Below are the code and all the weights of a small trained network. Each question names an input and a class and asks about switching units off, where a switched-off unit gives its printed mean instead of its output.

import numpy as np


def w(rows, s, z=0):
    codes = np.array(rows[::2]) - 128.0
    scale = np.full(codes.shape[1], s)
    scale[-1] = z or s
    return codes * scale


def norm(h):
    return h / np.sqrt((h * h).mean(-1, keepdims=True) + 1e-5)


def f(y):
    return y / 2 * (1 + np.tanh(0.7978845608 * (y + 0.044715 * y**3)))


def log_softmax(a):
    a = a - a.max(-1, keepdims=True)
    return a - np.log(np.exp(a).sum(-1, keepdims=True))


def net(x, mask):
    res = np.array(x, float).reshape(1, 3) / 4 @ E
    u = 0
    for l in range(3):
        y = f(norm(res) @ A[l][:, :-1].T + A[l][:, -1])
        res = res + np.where(mask[u : u + 4], y, B[l][:, -1]) @ B[l][:, :-1]
        u += 4
    return log_softmax(norm(res)[-1] @ U[:, :-1].T + U[:, -1])


A, B = {}, {}
E = w([
[206,3,59],'x0',
[52,102,42],'x1',
[151,180,105],'x2',
],0.0057)
A[0] = w([
[136,200,110,19],'0.n1',
[172,91,117,45],'0.n2',
[182,184,93,3],'0.n3',
[255,147,229,195],'0.n4',
],0.0095,0.0026)
B[0] = w([
[202,100,111,133],'0.n1',
[184,145,226,138],'0.n2',
[173,255,108,126],'0.n3',
[41,86,30,254],'0.n4',
],0.0086,0.0064)
A[1] = w([
[75,68,120,3],'1.n1',
[174,218,2,9],'1.n2',
[80,189,217,227],'1.n3',
[18,36,198,128],'1.n4',
],0.0089,0.0026)
B[1] = w([
[157,182,169,172],'1.n1',
[249,139,82,194],'1.n2',
[155,43,168,191],'1.n3',
[249,147,37,254],'1.n4',
],0.014,0.0043)
A[2] = w([
[10,189,164,38],'2.n1',
[109,155,38,254],'2.n2',
[106,127,124,15],'2.n3',
[162,3,143,253],'2.n4',
],0.014,0.0028)
B[2] = w([
[34,148,156,125],'2.n1',
[126,64,254,255],'2.n2',
[238,113,53,113],'2.n3',
[65,238,163,246],'2.n4',
],0.0083,0.0098)
U = w([
[1,196,231,187],'0',
[118,51,228,193],'1',
[198,159,112,208],'2',
[145,118,140,71],'3',
[37,113,39,3],'4',
],0.012,0.0065)

Each question gives the input, the list of numbers given to net, and the class t.
The units are the neurons (one row each of A and B). Each row of codes is followed by its name. A weight is (code - 128) times the scale printed after its matrix; where a second scale follows, it is the last column's (A, B and U).
mask holds one flag per neuron, layer by layer. A switched-off neuron (its flag False) gives its mean, the last column of its row in B, instead of its output. The means were averaged over made-up inputs and are rounded, as every weight is.
A unit's drop is (log p(t) with every unit on - log p(t) with that unit switched off) / (log p(t) with every unit on - log p(t) with every unit switched off).
The circuit of an input: a set's keep is (log p(t) with only the set's units on - log p(t) with every unit switched off) / (log p(t) with every unit on - log p(t) with every unit switched off). Starting from all 12 units, units are removed one at a time, each time the one whose removal leaves the highest keep (on an exact tie, the one counted first), for as long as the keep stays at least 0.8.
circuit, biggest first: the units of the circuit, biggest drop first
unit that matters most: the unit with the biggest drop
k most important neurons: the k neurons with the biggest drops, biggest first
top k neurons in layer l: the k neurons of layer l with the biggest drops, biggest first
input [5,-3,-6], class 2: unit that matters most	1.n4
input [-1,-8,3], class 1: circuit, biggest first	(0.n4 2.n2 2.n4)
input [-6,-2,-8], class 2: 3 most important neurons	(1.n4 2.n2 0.n3)
input [7,-3,6], class 0: circuit, biggest first	(1.n4 2.n4)
input [2,7,-8], class 2: 2 most important neurons	(1.n4 0.n4)
input [5,-2,4], class 0: 2 most important neurons	(1.n4 0.n2)
input [-4,-7,6], class 1: circuit, biggest first	(1.n4 0.n4 2.n4 1.n2)
input [7,7,5], class 0: circuit, biggest first	(1.n4 0.n4 2.n4)
input [-5,6,-1], class 1: 2 most important neurons	(0.n2 1.n4)
input [4,-2,-2], class 0: 2 most important neurons	(1.n2 2.n4)
input [8,2,-7], class 0: circuit, biggest first	(2.n4 1.n2)
input [5,-2,-8], class 2: circuit, biggest first	(1.n4 2.n2)
input [6,-4,-5], class 0: 2 most important neurons	(2.n4 1.n2)
input [-6,7,-3], class 1: 2 most important neurons	(0.n2 1.n4)
input [4,2,4], class 0: top 2 neurons in layer 0	(0.n4 0.n2)
input [-3,8,-7], class 1: circuit, biggest first	(2.n2 1.n4)
input [-2,7,-2], class 1: 2 most important neurons	(2.n2 2.n4)
input [1,8,-2], class 1: 2 most important neurons	(2.n2 2.n4)
input [0,1,-5], class 2: circuit, biggest first	(1.n4)
input [3,7,2], class 1: unit that matters most	1.n3
input [7,7,-1], class 0: circuit, biggest first	(2.n4 0.n4 1.n4)
input [-6,8,2], class 1: circuit, biggest first	(2.n4 1.n3 0.n4)
input [-1,6,-1], class 1: top 2 neurons in layer 2	(2.n2 2.n4)
input [6,-4,-8], class 2: top 2 neurons in layer 1	(1.n4 1.n3)
input [1,7,-8], class 2: 3 most important neurons	(1.n4 0.n4 1.n1)
